Below is a small trained network, with its code and all its weights. Each question gives an input and a class and asks what happens when units are switched off, that is, made to give their printed mean instead of their output.

import numpy as np


def w(rows, s, z=0):
    codes = np.array(rows[::2]) - 128.0
    scale = np.full(codes.shape[1], s)
    scale[-1] = z or s
    return codes * scale


def f(y):
    return np.maximum(y, 0)


def log_softmax(a):
    a = a - a.max(-1, keepdims=True)
    return a - np.log(np.exp(a).sum(-1, keepdims=True))


def net(x, mask):
    res = np.array(x, float).reshape(1, 4) / 4 @ E
    y = f(res @ A[0][:, :-1].T + A[0][:, -1])
    res = res + np.where(mask, y, B[0][:, -1]) @ B[0][:, :-1]
    return log_softmax(res[-1] @ U[:, :-1].T + U[:, -1])


A, B = {}, {}
E = w([
[168,183,81,163,86,224,247],'x0',
[162,124,153,144,141,153,93],'x1',
[95,44,33,94,37,198,89],'x2',
[91,132,111,120,127,121,147],'x3',
],0.013)
A[0] = w([
[107,114,124,103,132,48,44,255],'n0',
[151,146,145,117,94,159,169,134],'n1',
[155,215,129,170,180,128,175,177],'n2',
[71,160,192,133,142,79,153,179],'n3',
[127,141,139,135,124,133,136,105],'n4',
[127,74,150,74,131,159,88,116],'n5',
[119,130,137,136,155,93,104,172],'n6',
[118,182,141,150,130,102,165,141],'n7',
[123,164,128,142,182,144,142,147],'n8',
[143,159,113,195,108,196,197,134],'n9',
[135,67,65,123,107,164,135,103],'n10',
[151,141,103,157,97,188,170,99],'n11',
[109,183,96,99,89,136,146,184],'n12',
[123,187,175,155,152,62,120,208],'n13',
[123,2,117,101,98,133,115,141],'n14',
[147,70,52,164,57,209,140,111],'n15',
[116,91,125,107,106,162,97,133],'n16',
],0.013,0.008)
B[0] = w([
[100,59,143,76,141,126,1,253],'n0',
[144,127,136,152,79,196,144,175],'n1',
[225,60,240,86,118,187,223,222],'n2',
[148,87,168,197,189,139,66,212],'n3',
[132,136,115,98,129,166,145,135],'n4',
[64,112,114,128,143,170,116,171],'n5',
[150,145,125,144,170,115,37,184],'n6',
[184,100,242,112,130,134,174,179],'n7',
[147,109,168,79,186,132,156,171],'n8',
[98,190,133,181,53,223,207,224],'n9',
[126,162,64,143,96,154,67,205],'n10',
[144,165,136,179,100,201,130,200],'n11',
[137,93,157,181,141,176,95,182],'n12',
[167,82,191,167,181,59,83,240],'n13',
[36,149,40,76,86,186,122,214],'n14',
[82,190,125,174,92,168,101,254],'n15',
[54,124,110,117,97,117,115,179],'n16',
],0.0093,0.019)
U = w([
[165,78,199,187,216,73,7,254],'0',
[154,117,110,82,138,126,136,52],'1',
[35,112,79,3,81,152,27,215],'2',
[126,153,93,88,153,99,127,51],'3',
[191,146,82,133,108,106,82,37],'4',
[187,119,254,112,90,177,229,183],'5',
[181,125,88,78,134,82,145,52],'6',
[94,201,96,197,23,179,115,60],'7',
],0.0086,0.0042)

Each question gives the input, the list of numbers given to net, and the class t.
The units are the neurons (one row each of A and B). Each row of codes is followed by its name. A weight is (code - 128) times the scale printed after its matrix; where a second scale follows, it is the last column's (A, B and U).
mask holds one flag per neuron, in row order. A switched-off neuron (its flag False) gives its mean, the last column of its row in B, instead of its output. The means were averaged over made-up inputs and are rounded, as every weight is.
A unit's drop is (log p(t) with every unit on - log p(t) with that unit switched off) / (log p(t) with every unit on - log p(t) with every unit switched off).
most important unit: the unit with the biggest drop
top k neurons: the k neurons with the biggest drops, biggest first
drop of u: that unit's drop, to one decimal
input [1,1,-7,-2], class 5: most important unit => n2
input [1,5,-7,-6], class 5: top 2 neurons => n2; n0
input [2,4,0,-3], class 5: top 3 neurons => n14; n10; n15
input [1,3,7,4], class 7: top 2 neurons => n0; n15
input [1,6,-4,6], class 5: top 2 neurons => n2; n0
input [1,-7,6,2], class 7: top 2 neurons => n0; n15
input [6,2,0,-1], class 5: top 2 neurons => n2; n14
input [-7,-1,1,-2], class 2: drop of n14 => 0.4
input [2,7,-6,-2], class 5: drop of n2 => 0.2
input [-8,6,1,0], class 2: drop of n14 => 0.4
